Moves between nodes:
ve: pib->sem, zez->vel, zos->mot, riz->gid, sal->riv, guv->non, muk->ved, fab->kor, ven->kul, zov->bek, gir->vak, lor->kiz, riv->gaz, zik->lal, dav->los, puz->lof, bet->nep, sem->pid, gez->fab, fum->riz, dar->dav, kiz->dig, mot->gam, gik->zov, nid->bev, nep->gez, vak->ven, lof->luk, kem->zik, ved->guv, pid->kez, kez->muk, bev->fum, lal->nas, gaz->bet, vel->pib, zef->zez, gam->dar, kul->zef, geb->nid, nas->gir, los->kem, dum->geb, luk->gik, gid->lor, non->zos, bek->dum, sop->puz, dig->sal, kor->sop
de: pib->lof, zez->gik, zos->gaz, riz->zik, sal->gam, guv->nep, muk->fab, fab->muk, ven->dum, zov->zef, gir->nid, lor->los, riv->mot, zik->riz, dav->kiz, puz->sem, bet->non, sem->puz, gez->ved, fum->lal, dar->dig, kiz->dav, mot->riv, gik->zez, nid->gir, nep->guv, vak->geb, lof->pib, kem->gid, ved->gez, pid->sop, kez->kor, bev->nas, lal->fum, gaz->zos, vel->luk, zef->zov, gam->sal, kul->bek, geb->vak, nas->bev, los->lor, dum->ven, luk->vel, gid->kem, non->bet, bek->kul, sop->pid, dig->dar, kor->kez
ne: pib->vel, zez->zef, zos->non, riz->fum, sal->dig, guv->ved, muk->kez, fab->gez, ven->vak, zov->gik, gir->nas, lor->gid, riv->sal, zik->kem, dav->dar, puz->sop, bet->gaz, sem->pib, gez->nep, fum->bev, dar->gam, kiz->lor, mot->zos, gik->luk, nid->geb, nep->bet, vak->gir, lof->puz, kem->los, ved->muk, pid->sem, kez->pid, bev->nid, lal->zik, gaz->riv, vel->zez, zef->kul, gam->mot, kul->ven, geb->dum, nas->lal, los->dav, dum->bek, luk->lof, gid->riz, non->guv, bek->zov, sop->kor, dig->kiz, kor->fab

In the rows, 142 stands for zero.

The rows follow the links: the fewer symbols apart two nodes are, the more alike their rows tend to be.

Each row is also shifted at random along 3 hidden directions that mean nothing.

Some nodes, each with a row of numbers:
nep
(82, 105, 132, 132, 143, 173, 158, 135, 154, 113, 96, 157, 169, 79, 111, 167, 104, 115, 134, 108, 180, 119, 191, 166, 174, 104, 121, 158, 144)
nid
(98, 148, 158, 107, 165, 94, 143, 186, 120, 160, 166, 140, 136, 136, 148, 126, 183, 130, 123, 192, 153, 176, 127, 130, 135, 180, 135, 113, 121)
ved
(98, 132, 141, 174, 161, 169, 163, 158, 136, 120, 159, 164, 179, 117, 132, 173, 87, 122, 129, 103, 150, 97, 158, 149, 156, 144, 114, 140, 149)
mot
(90, 144, 127, 144, 163, 168, 191, 150, 125, 145, 119, 161, 154, 124, 122, 121, 102, 146, 113, 97, 134, 132, 121, 154, 119, 132, 120, 172, 135)
sop
(152, 137, 109, 153, 171, 138, 185, 165, 102, 148, 100, 174, 181, 80, 85, 139, 135, 101, 94, 91, 159, 128, 157, 160, 141, 113, 120, 155, 121)
dum
(141, 178, 109, 122, 153, 92, 134, 142, 119, 184, 157, 154, 120, 203, 133, 120, 182, 154, 140, 159, 81, 160, 85, 121, 100, 164, 189, 131, 125)
dig
(107, 112, 146, 125, 106, 161, 124, 118, 195, 117, 152, 143, 150, 124, 165, 163, 122, 138, 158, 167, 164, 147, 164, 139, 187, 163, 115, 127, 166)
ven
(187, 143, 149, 121, 128, 106, 105, 139, 153, 145, 142, 123, 130, 150, 152, 146, 188, 147, 155, 201, 155, 167, 153, 131, 159, 149, 157, 114, 138)
pib
(96, 129, 163, 140, 132, 144, 90, 114, 173, 123, 161, 111, 134, 191, 177, 197, 136, 151, 211, 150, 123, 96, 172, 122, 158, 125, 208, 125, 158)
vak
(208, 144, 155, 135, 129, 108, 107, 148, 151, 149, 139, 118, 125, 141, 155, 124, 203, 143, 142, 192, 160, 182, 153, 139, 149, 151, 151, 120, 131)
riz
(96, 138, 173, 114, 132, 133, 126, 151, 164, 132, 175, 123, 131, 152, 179, 143, 165, 150, 159, 203, 156, 166, 137, 126, 153, 184, 128, 116, 146)
gam
(86, 156, 131, 142, 152, 178, 177, 125, 123, 160, 114, 147, 121, 172, 131, 114, 108, 175, 153, 96, 109, 140, 103, 149, 93, 112, 154, 187, 143)
sal
(190, 128, 138, 168, 99, 173, 125, 107, 197, 121, 163, 147, 160, 122, 166, 169, 110, 138, 148, 157, 156, 149, 152, 143, 182, 170, 100, 132, 174)
pid
(112, 127, 149, 166, 140, 156, 123, 138, 160, 114, 171, 139, 159, 145, 157, 199, 108, 122, 165, 129, 138, 93, 179, 130, 167, 147, 155, 125, 155)
non
(189, 157, 172, 216, 130, 219, 150, 118, 136, 132, 173, 108, 120, 209, 190, 161, 81, 203, 194, 81, 98, 103, 120, 143, 93, 117, 170, 196, 171)
nas
(140, 137, 174, 95, 136, 120, 140, 151, 133, 152, 109, 107, 108, 128, 140, 102, 200, 164, 152, 179, 166, 184, 142, 146, 139, 131, 152, 143, 121)
geb
(120, 156, 195, 118, 167, 124, 143, 187, 113, 149, 170, 107, 114, 163, 167, 117, 187, 161, 155, 173, 152, 154, 127, 135, 118, 158, 164, 133, 118)

The symbols that take the first to the second take the third to the fourth. What is the fourth?
Answer with the node's name.
A (151, 141, 83, 124, 119, 81, 89, 119, 178, 152, 153, 179, 168, 160, 119, 176, 161, 100, 138, 175, 111, 141, 153, 122, 183, 170, 163, 87, 156)
B (126, 144, 68, 129, 167, 111, 169, 147, 107, 169, 93, 196, 172, 115, 63, 135, 136, 108, 93, 86, 119, 126, 133, 153, 130, 113, 153, 154, 119)
C (109, 141, 171, 180, 162, 192, 176, 158, 130, 115, 162, 144, 165, 127, 155, 162, 93, 137, 142, 93, 158, 97, 155, 149, 135, 131, 117, 159, 147)
D riv

A (261, 142, 108, 212, 128, 168, 160, 130, 140, 145, 134, 172, 174, 100, 119, 150, 115, 122, 111, 93, 151, 128, 152, 164, 149, 126, 108, 158, 157)
B (157, 141, 119, 145, 103, 141, 116, 112, 196, 140, 187, 154, 143, 163, 161, 152, 135, 141, 145, 192, 119, 170, 132, 130, 172, 196, 117, 116, 173)
C (142, 147, 180, 147, 189, 137, 178, 204, 75, 140, 122, 124, 150, 102, 126, 122, 162, 128, 119, 116, 181, 127, 160, 150, 111, 106, 142, 161, 107)
D gaz

A (93, 115, 146, 136, 155, 182, 165, 144, 138, 120, 88, 141, 164, 85, 117, 157, 104, 122, 132, 98, 185, 113, 188, 164, 167, 87, 132, 159, 135)
B (167, 130, 148, 117, 135, 93, 115, 158, 162, 133, 146, 137, 150, 110, 142, 148, 192, 110, 133, 200, 181, 160, 174, 140, 184, 159, 135, 95, 136)
C (175, 178, 118, 148, 173, 99, 162, 171, 94, 178, 144, 159, 137, 161, 123, 118, 165, 139, 116, 134, 117, 152, 111, 139, 102, 151, 159, 140, 121)
D los

A (149, 128, 169, 158, 128, 147, 99, 134, 166, 114, 180, 121, 148, 161, 174, 197, 137, 136, 177, 155, 152, 103, 179, 125, 171, 144, 171, 113, 159)
B (222, 153, 137, 132, 143, 113, 158, 162, 135, 165, 125, 149, 129, 115, 129, 93, 194, 147, 102, 174, 164, 205, 120, 147, 137, 161, 107, 138, 128)
C (144, 138, 157, 91, 148, 102, 132, 158, 137, 148, 115, 128, 126, 116, 133, 116, 198, 130, 129, 192, 175, 183, 149, 142, 159, 146, 136, 132, 113)
D mot

A (128, 162, 175, 120, 154, 120, 130, 152, 129, 160, 169, 117, 109, 205, 177, 123, 184, 175, 176, 181, 118, 159, 109, 121, 110, 171, 176, 138, 137)
B (152, 152, 200, 151, 157, 190, 188, 158, 109, 144, 126, 96, 109, 135, 160, 90, 143, 189, 146, 119, 171, 156, 128, 161, 96, 110, 130, 197, 133)
C (180, 141, 123, 157, 87, 163, 100, 82, 208, 137, 179, 140, 120, 198, 182, 163, 123, 178, 185, 176, 100, 156, 116, 124, 152, 179, 149, 134, 185)
D guv

A (197, 125, 122, 179, 96, 185, 129, 95, 195, 128, 142, 151, 150, 142, 152, 171, 100, 148, 161, 128, 138, 136, 155, 148, 170, 129, 125, 147, 178)
B (77, 156, 152, 96, 194, 95, 158, 195, 87, 159, 130, 143, 139, 135, 119, 109, 184, 126, 123, 145, 144, 148, 130, 134, 114, 144, 163, 137, 103)
C (163, 165, 139, 161, 141, 176, 175, 133, 118, 167, 129, 141, 117, 166, 139, 104, 124, 181, 145, 103, 115, 157, 91, 155, 96, 126, 141, 191, 147)
D zez

A (100, 145, 164, 140, 173, 182, 201, 172, 114, 135, 121, 144, 150, 98, 128, 111, 116, 145, 114, 103, 171, 145, 129, 163, 116, 128, 103, 176, 128)
B (141, 161, 65, 174, 136, 156, 172, 110, 141, 164, 140, 204, 157, 164, 105, 141, 90, 141, 113, 84, 76, 138, 87, 144, 116, 155, 128, 155, 152)
C (137, 154, 129, 103, 135, 127, 150, 132, 129, 173, 102, 136, 104, 157, 125, 85, 173, 171, 146, 157, 126, 184, 106, 151, 113, 126, 165, 158, 126)
D los

A (134, 158, 121, 103, 146, 134, 166, 138, 127, 171, 94, 144, 107, 161, 118, 86, 164, 174, 141, 137, 117, 178, 93, 147, 112, 130, 158, 169, 130)
B (118, 151, 143, 119, 125, 116, 116, 131, 167, 158, 181, 136, 117, 188, 168, 139, 167, 158, 160, 195, 110, 169, 111, 118, 131, 191, 159, 120, 149)
C (147, 157, 153, 148, 173, 138, 167, 165, 90, 157, 114, 137, 137, 133, 112, 133, 152, 143, 128, 102, 142, 121, 148, 150, 112, 91, 169, 165, 117)
D zez

A (149, 159, 136, 174, 148, 182, 184, 134, 127, 150, 138, 151, 138, 150, 141, 128, 99, 167, 133, 93, 123, 136, 111, 151, 106, 132, 126, 182, 155)
B (59, 142, 181, 88, 156, 117, 127, 165, 135, 142, 162, 113, 118, 163, 166, 126, 178, 154, 164, 192, 144, 158, 131, 126, 137, 168, 160, 125, 128)
C (86, 132, 112, 132, 134, 134, 95, 105, 173, 129, 159, 161, 151, 201, 145, 199, 110, 135, 188, 145, 91, 93, 155, 121, 158, 144, 202, 122, 158)
D riv

A (176, 140, 140, 114, 131, 94, 115, 151, 149, 156, 130, 136, 129, 130, 140, 124, 199, 131, 132, 197, 161, 180, 149, 143, 160, 151, 143, 119, 130)
B (145, 154, 166, 136, 148, 164, 174, 154, 115, 158, 111, 118, 110, 134, 138, 89, 155, 177, 137, 130, 153, 172, 107, 150, 104, 121, 132, 184, 129)
C (181, 165, 166, 156, 180, 126, 161, 179, 85, 152, 139, 125, 128, 157, 139, 120, 171, 155, 132, 123, 142, 134, 131, 140, 96, 114, 165, 161, 112)
D fab

A (162, 155, 147, 159, 157, 173, 192, 153, 112, 151, 127, 148, 132, 123, 134, 104, 125, 166, 116, 106, 152, 160, 112, 163, 106, 141, 106, 184, 134)
B (84, 121, 198, 109, 140, 145, 135, 171, 172, 119, 173, 115, 145, 108, 177, 143, 157, 140, 147, 205, 196, 168, 160, 135, 170, 186, 105, 113, 141)
C (143, 130, 196, 124, 137, 125, 103, 161, 154, 117, 155, 100, 139, 128, 175, 161, 176, 129, 172, 195, 192, 141, 199, 132, 179, 142, 159, 117, 136)
D lof

A (114, 145, 141, 120, 169, 150, 200, 176, 115, 156, 102, 160, 152, 90, 108, 90, 143, 131, 86, 125, 172, 176, 122, 168, 128, 140, 86, 160, 121)
B (210, 148, 126, 189, 141, 165, 160, 127, 123, 144, 116, 148, 152, 127, 118, 152, 120, 140, 139, 87, 135, 123, 155, 156, 132, 100, 153, 177, 144)
C (154, 114, 153, 165, 108, 186, 128, 119, 189, 117, 146, 128, 151, 115, 164, 169, 104, 145, 157, 145, 169, 135, 176, 148, 185, 142, 113, 143, 164)
D gir

A (209, 133, 138, 187, 131, 181, 157, 131, 144, 120, 125, 147, 161, 101, 132, 158, 110, 133, 130, 92, 167, 119, 174, 166, 161, 105, 117, 161, 155)
B (138, 145, 106, 186, 132, 163, 137, 120, 159, 132, 178, 176, 175, 164, 136, 190, 84, 130, 144, 107, 102, 101, 140, 134, 146, 153, 145, 139, 165)
C (121, 136, 121, 169, 140, 152, 129, 123, 155, 124, 172, 161, 167, 148, 146, 198, 95, 118, 144, 119, 123, 98, 152, 135, 155, 149, 151, 125, 164)
D fab

A (186, 137, 130, 171, 120, 127, 97, 126, 171, 118, 184, 149, 165, 162, 163, 188, 141, 123, 160, 154, 131, 117, 169, 125, 174, 161, 159, 103, 162)
B (181, 146, 127, 156, 112, 122, 81, 109, 174, 135, 173, 141, 139, 196, 168, 190, 147, 140, 179, 163, 111, 120, 160, 119, 165, 153, 183, 113, 163)
C (169, 126, 120, 172, 99, 188, 127, 93, 179, 125, 125, 146, 146, 154, 145, 162, 94, 159, 172, 114, 127, 118, 154, 150, 162, 114, 147, 165, 173)
D gaz

